Each row is followed by its class. Each block has new classes.
[ 16.3   9.7  15.7   7.2   2.8   0.1  15.5  -7.1 -10.7  12.1   7.1  36.8
  -2.1 -19.9  17.1  14.8 -13.3  -4.3  36.8  17.0   8.9 -35.8   6.5  -2.3
   7.3  12.5 -23.5  -5.5  11.3 -16.3   6.1 -31.1  -5.0  -0.3  -7.8  18.5
  -3.2  10.9   8.9  14.3 -13.9   2.2  13.7  -6.9   4.1  14.0  15.0  -1.9
  -1.4   3.6  -2.1   4.8  -2.3   0.3   5.9   4.4   1.1 -16.0  10.0   4.2
   3.2  -3.1  14.9  -6.9   8.3 -10.3] : <92>
[ 13.9   4.3   5.3   5.0   6.9 -12.7   3.4  -8.6  -0.6  -1.3   5.5  31.7
 -10.9 -17.6   6.1   1.6  -6.3   5.2   7.1   8.7  10.7 -23.9  20.4  -8.4
  -6.4  16.5 -13.1  -8.1   1.4 -15.8   9.5 -10.8 -14.5   5.9  -1.8  13.3
  -7.7  23.0   4.5  18.0  -6.5   5.3  10.9  -2.2  -0.3   4.9   8.6  -6.5
  -7.5   8.9  -7.4   6.8   1.2   5.1 -12.0   2.0   8.7   7.2 -14.2   1.0
   5.0   6.9  15.9  -5.1   2.0   6.5] : <92>
[  1.0   7.0  -7.6   0.9   6.8  -1.2   8.2 -12.7 -34.5 -12.7   6.9  33.1
 -10.2  -3.3  13.9 -10.5 -40.1   4.7  27.5  21.1   3.2   3.0  -4.1  -1.8
  17.2   6.8 -24.4 -27.0  12.8 -19.5   8.1 -28.8 -15.7  -4.7  -4.5   4.6
  -5.6  25.5   3.5   5.2   8.5  12.9   3.2   2.9  -8.6  12.1   7.5  11.1
  21.3  13.7  18.8  -8.3   6.1  18.4  -7.5  -6.6  15.6  -5.1  -7.7   3.8
 -26.6  -2.4  -5.3  -5.6  -4.2  -6.8] : <103>
[ -5.7   7.8  10.8  -3.8   8.9   0.7  14.9  -6.9  13.1   0.2  10.3  29.2
   0.0 -11.1  -1.7  -5.3 -11.0   5.4  17.9  20.4  -5.4  -4.2  -6.6 -17.4
  17.7   6.5 -29.5 -20.7   2.7  -0.6  10.1 -15.5   6.2 -12.0   2.3   2.7
 -15.4  32.8   0.0  27.5  -0.2  14.4  -7.7   1.5 -11.4  13.1  17.1  -0.7
  12.5  17.0   6.2  -4.0   4.2  17.1 -18.5  -5.6   7.1  -3.1 -27.8  16.0
 -15.7 -10.9  -4.3   5.1   0.2  -5.5] : <104>
[ 17.5   6.6   4.9  -2.3  -2.8 -11.8  15.1  -4.9  17.4  -4.7  18.2   6.3
 -24.0 -16.4 -28.0   3.1  -8.1  26.5   7.5  10.6  14.4 -19.8   7.9   3.6
   5.0  16.6 -37.5 -22.2  20.4   1.0  -1.6   2.2  -9.4 -37.3 -12.3  10.8
 -14.0  16.2 -13.2  21.4   5.9  22.5   8.5  -5.6   2.2   7.5  16.9  15.1
 -28.5   0.4  -1.2  -3.1  17.1  23.9 -22.6  -4.7   4.1   6.8 -17.1   8.4
   7.5   4.2  -9.1 -19.2  12.3   7.4] : <106>
[ -5.0   4.8   1.2  12.7   5.8   9.7 -12.9  -3.9 -11.9  12.7   6.8  26.6
  -8.9  -0.4  11.5   2.5 -13.3  -6.6  28.0  13.6  -0.7  -3.7  -6.0 -10.1
   8.5  -5.4 -14.4 -13.0  -1.6  -1.1   5.7 -20.9  -1.6   4.1   7.0  12.6
   0.7   4.3   8.7   5.6  -3.9   4.8   5.8   1.6  11.4   0.3  11.4   2.1
  14.0   4.4  15.2   5.2  -2.7   1.7   3.4  -0.3   0.1 -10.8  21.7   9.6
 -13.4  -6.0   5.3  -0.8  -6.3 -12.2] : <92>
[ 13.5   3.0  -2.3   9.1  -0.3  -6.8   9.8  -8.0   4.6  -5.4  11.3   0.9
   1.2 -13.9 -15.8  -6.6 -11.2   8.9   9.2  12.4  12.6 -12.5   1.8   1.0
   5.0   9.0 -15.1 -14.3  10.7  -4.4   9.3  -2.0   2.8 -19.2   8.5   1.7
  -9.5   8.5   0.0   7.6   4.7  13.1   9.2  -4.0   6.1   0.2   4.4   2.6
 -20.2  -0.8  -2.0  -5.9   7.1  10.5  -7.7  -5.3   9.6   8.1 -15.0  -1.7
   4.1   6.2  -1.6 -14.0   8.3  -5.4] : <106>
[ 16.8  10.7   2.5   1.9  14.4 -14.4  11.5 -26.4 -24.0   0.2  16.3  67.4
 -13.9 -32.5  20.1  -4.8 -45.5   6.7  35.3  16.8   1.8 -38.9  20.8 -38.1
  -2.3  16.1 -62.2 -40.5   6.7 -20.9  16.4 -19.9 -42.0  17.1  -4.2  22.3
  -7.2  56.4   8.9  26.5 -16.1  14.7  24.0  -9.8   0.3   6.5  24.1   3.4
   0.5  27.2  14.5  -7.1   1.8  14.7 -18.5  -2.1  13.7   1.2 -10.0  11.9
 -15.6  10.7  21.4 -20.4  12.4  -8.5] : <92>
[  0.9   7.4  -5.7   0.4 -19.5 -10.5  17.1   0.6  19.3  -0.9  31.9  -9.6
 -12.2  -8.3 -39.0   3.5  21.1  28.9   0.3  -3.5   7.9  -0.6  -5.5  12.6
  10.2 -17.8   2.7 -11.7   6.7  21.8  -2.9  17.3   5.9 -28.7   4.0  -4.0
  -9.7   3.1  -3.4  -3.8   8.1  18.2   1.3   2.1   3.0  -3.1  11.6  -2.2
 -29.9  -1.7  -0.1  11.5  13.9   7.4  -7.1 -20.3 -12.6  -4.2 -17.2   4.5
   3.4   5.2 -20.6 -10.1  23.6  -3.1] : <106>
[ -7.9  -2.6 -18.1  -8.9   7.9   1.4  -8.4  10.3 -35.6  -6.5  11.0   5.6
  -5.9  -2.1 -20.1 -12.0  -7.8  14.0 -11.2   8.5 -10.3  -1.7  11.5  -0.5
  -1.7 -15.6 -19.9 -28.7  -7.5  -5.6   6.7   9.3 -15.3  12.1 -16.5 -10.9
  -4.2  28.6 -30.8   3.1   3.3   9.2   1.2  -5.6  -6.7  10.1   8.2  -4.7
  19.8  10.1  20.3 -10.8  -5.2  33.7 -32.3   9.9   0.6  11.2 -21.5   5.8
 -18.0   2.5  -4.7  15.6   0.3  -7.9] : <86>
[  8.2   2.0  13.4  -1.6   4.2  -0.3  11.9  -3.9  12.3  -2.8   1.1   5.5
  -8.9  -4.9  -0.1   3.8 -10.2  -6.1  10.8   7.2  19.4  -6.5   7.1  -6.5
  -2.4  16.0 -13.9  -8.8   8.8 -13.5   9.4  -1.6  -4.9  -7.0  -5.1   7.5
  -5.3   7.1   7.9  14.0  -2.7   3.9   5.1  -7.5  -2.5  -4.2  13.3  -2.4
  -9.2  -4.0  -8.5  -1.1  12.1  12.8  -2.7  -5.2   7.8  11.8  -5.1   3.6
  13.0   1.4   3.7 -18.2   3.7  -1.8] : <87>
[ -3.7  22.1  28.3   3.7  10.2  -3.1  17.7  -4.0  33.6   6.9  11.2  29.3
  -3.1 -11.2   1.3   4.4 -24.5   8.2  -4.1  12.5  18.0  -6.2   9.5 -30.7
  -1.3   9.0 -50.0 -37.5  -6.9  -0.7  15.5  18.0 -28.7 -10.5 -21.0 -10.4
  -4.9  47.5   3.1  31.9 -10.7  14.3  27.9  -6.4 -14.1  -2.4  27.1 -22.8
  12.2   2.3   6.9   8.9  -4.4  38.5 -19.6  -7.4   3.1  15.7  -9.4  23.5
 -33.5   7.5   8.7 -21.7   6.5 -32.5] : <91>
[ 17.6   4.5   1.7   7.6   7.6   7.8   4.5  -5.3  12.4  19.5   2.2  21.6
  11.0 -10.5   7.8   8.2  -3.9 -14.9  29.4  13.7   2.8  -2.2  -1.8  -8.3
   3.5  16.9 -40.0   0.4   0.0  -6.8   9.9 -22.5  11.3  -4.5   4.2  15.6
  -4.3   9.7   5.7  13.7 -12.4   0.6   5.3  -9.6   0.6   0.8   8.4  -9.3
  -0.3  -3.6   2.0   3.4  -0.2   2.3  14.8   4.1  -1.3   1.5  19.8   5.5
   2.8   0.0  10.8  -2.0   0.8  -9.6] : <92>
[ 16.7  -4.7  -6.4  -6.5 -13.7  -9.2   3.9  -6.2 -10.9  -8.3 -16.3  11.9
  -7.4 -10.8  13.4 -12.6  -8.5  -5.0   8.1   5.7   6.4 -12.2  -4.0   2.1
  10.7  12.6   1.7  -9.4   1.5 -22.1  -5.8 -21.0   2.9   1.6  -1.6  -7.5
  -0.3  13.2   4.6   2.4   4.1   3.5  12.9   1.3  -9.7   7.9   0.0  -6.9
   0.2  10.2   3.4  -0.8  -0.5   1.9  10.1  -4.1   7.8  -6.1 -14.9  -7.0
  -7.8   5.3   5.0  -9.4  -2.9  -1.2] : <92>
